Below is a small trained network, with its code and all its weights. Each question gives an input and a target symbol and asks what happens when units are switched off, that is, made to give their printed mean instead of their output.

import numpy as np


def w(rows, s, z=0):
    codes = np.array(rows[::2]) - 128.0
    scale = np.full(codes.shape[1], s)
    scale[-1] = z or s
    return codes * scale


def norm(h):
    return h / np.sqrt((h * h).mean(-1, keepdims=True) + 1e-5)


def f(y):
    return np.maximum(y, 0)


def softmax(a):
    e = np.exp(a - a.max(-1, keepdims=True))
    return e / e.sum(-1, keepdims=True)


def log_softmax(a):
    a = a - a.max(-1, keepdims=True)
    return a - np.log(np.exp(a).sum(-1, keepdims=True))


def net(x, mask):
    ids = ['ΓΔΘΠΣΨαεμτω'.index(c) for c in x.split()]
    T = len(ids)
    res = E[ids] + P[:T]
    r = norm(res)
    for j in range(2):
        rows = slice(2 * j, 2 * j + 2)
        q, k, v = (r @ M[0][rows].T for M in (Q, K, V))
        z = softmax(np.where(np.tri(T) > 0, q @ k.T / 2**0.5, -1e9)) @ v
        o = O[0][rows]
        res = res + np.where(mask[j], z, o[:, -1]) @ o[:, :-1]
    y = f(norm(res) @ A[0][:, :-1].T + A[0][:, -1])
    res = res + np.where(mask[2:10], y, B[0][:, -1]) @ B[0][:, :-1]
    return log_softmax(norm(res)[-1] @ U[:, :-1].T + U[:, -1])


Q, K, V, O, A, B = {}, {}, {}, {}, {}, {}
E = w([
[41,136,162,163],'Γ',
[137,32,154,65],'Δ',
[160,245,95,173],'Θ',
[102,200,109,175],'Π',
[101,143,149,201],'Σ',
[73,150,143,217],'Ψ',
[148,115,100,168],'α',
[194,2,97,164],'ε',
[235,170,43,141],'μ',
[117,107,145,102],'τ',
[113,189,128,172],'ω',
],0.0085)
P = w([
[161,128,126,74],'0',
[169,116,93,173],'1',
[69,98,9,139],'2',
[115,169,154,150],'3',
[155,111,113,169],'4',
[96,136,25,149],'5',
[113,173,157,134],'6',
[154,113,116,168],'7',
],0.013)
Q[0] = w([
[184,1,146,97],'head 1',
[169,16,49,203],'head 1',
[171,141,159,148],'head 2',
[72,246,169,86],'head 2',
],0.0089)
K[0] = w([
[131,4,104,168],'head 1',
[122,60,77,205],'head 1',
[142,169,161,162],'head 2',
[136,121,182,31],'head 2',
],0.013)
V[0] = w([
[13,154,255,236],'head 1',
[135,160,65,95],'head 1',
[85,92,86,40],'head 2',
[173,87,67,80],'head 2',
],0.0056)
O[0] = w([
[199,151,67,230,203],'head 1',
[30,167,83,90,159],'head 1',
[124,146,2,138,1],'head 2',
[170,103,157,237,104],'head 2',
],0.0056,0.0018)
A[0] = w([
[84,146,10,128,137],'neuron 1',
[183,91,121,133,146],'neuron 2',
[96,143,163,150,12],'neuron 3',
[137,94,96,172,68],'neuron 4',
[101,150,167,107,159],'neuron 5',
[141,80,122,116,138],'neuron 6',
[134,114,194,145,117],'neuron 7',
[110,46,81,85,254],'neuron 8',
],0.012,0.0031)
B[0] = w([
[28,60,38,149,253],'neuron 1',
[86,155,160,13,172],'neuron 2',
[116,201,74,96,146],'neuron 3',
[23,116,152,14,197],'neuron 4',
[100,71,193,53,155],'neuron 5',
[94,113,100,139,155],'neuron 6',
[236,122,117,83,172],'neuron 7',
[166,181,100,253,208],'neuron 8',
],0.0073,0.0062)
U = w([
[56,61,16,163,198],'Γ',
[113,17,61,153,254],'Δ',
[79,136,82,41,111],'Θ',
[1,95,184,90,42],'Π',
[143,130,205,112,95],'Σ',
[175,209,151,150,124],'Ψ',
[109,72,214,247,53],'α',
[202,63,111,208,129],'ε',
[166,126,111,108,156],'μ',
[159,154,44,163,23],'τ',
[53,110,160,37,56],'ω',
],0.0096,0.0032)

Each question gives the input, a string of symbols that net reads in full, and the target symbol t.
The units are the heads (2 rows each of Q, K, V and O) and the neurons (one row each of A and B). Each row of codes is followed by its name. A weight is (code - 128) times the scale printed after its matrix; where a second scale follows, it is the last column's (O, A, B and U).
mask holds one flag per unit, heads first, then neurons. A switched-off unit (its flag False) gives its mean, the last column of its rows in O or B, instead of its output. The means were averaged over made-up inputs and are rounded, as every weight is.
A unit's drop is (log p(t) with every unit on - log p(t) with that unit switched off) / (log p(t) with every unit on - log p(t) with every unit switched off).
The circuit of an input: a set's keep is (log p(t) with only the set's units on - log p(t) with every unit switched off) / (log p(t) with every unit on - log p(t) with every unit switched off). Starting from all 10 units, units are removed one at a time, each time the one whose removal leaves the highest keep (on an exact tie, the one counted first), for as long as the keep stays at least 0.8.
circuit, biggest first: the units of the circuit, biggest drop first
unit that matters most: the unit with the biggest drop
top k neurons: the k neurons with the biggest drops, biggest first
which heads matter: for each layer, one digit per head in row order, 1 if its drop is at least 0.15 and else 0, layers parted by /
drop when u is switched off: that unit's drop, to one decimal
input Θ Δ Σ τ α, target ω: top 2 neurons => [neuron 2; neuron 1]
input Ψ Ψ ε τ, target Ψ: unit that matters most => head 1
input ω Σ Γ Σ Ψ, target α: top 3 neurons => [neuron 1; neuron 8; neuron 4]
input Γ ε ε Ψ Γ μ Π Σ, target Σ: circuit, biggest first => [neuron 1; neuron 8; neuron 7; head 2]
input ω ω α ε Ψ, target α: circuit, biggest first => [neuron 1; head 2]
input Ψ μ Δ Θ Γ μ Γ, target Ψ: circuit, biggest first => [head 1; neuron 1]
input Ψ ω Π Ψ Σ ω τ, target Ψ: circuit, biggest first => [neuron 1; head 1]
input Ψ Π Δ Γ Γ Θ Σ, target Ψ: circuit, biggest first => [head 1; neuron 1]
input ε Θ ω Ψ Γ, target Π: top 3 neurons => [neuron 8; neuron 4; neuron 1]
input Δ Θ Γ ω μ Ψ ω Σ, target Σ: which heads matter => 01
input Γ Ψ Ψ μ Γ Γ Γ, target Γ: top 3 neurons => [neuron 4; neuron 2; neuron 1]
input Γ Ψ Σ Θ Ψ Π Θ, target Γ: which heads matter => 01
input α ω ε Ψ τ Ψ ω Δ, target ε: top 3 neurons => [neuron 8; neuron 1; neuron 4]
input α Π α Ψ Γ Θ α, target Ψ: which heads matter => 00
input Θ Ψ Θ μ Δ, target ε: which heads matter => 00
input Ψ Ψ Δ Π Ψ Θ α, target Ψ: which heads matter => 10
input Ψ τ Ψ τ Γ, target Π: which heads matter => 00
input α Σ Θ Σ μ, target Θ: which heads matter => 00
input Θ Σ Σ Δ ω, target Ψ: drop when head 2 is switched off => 0.8
input Θ μ Ψ Π ω, target Ψ: drop when head 2 is switched off => 1.0
input Ψ Σ α Π, target Ψ: drop when neuron 4 is switched off => 0.1
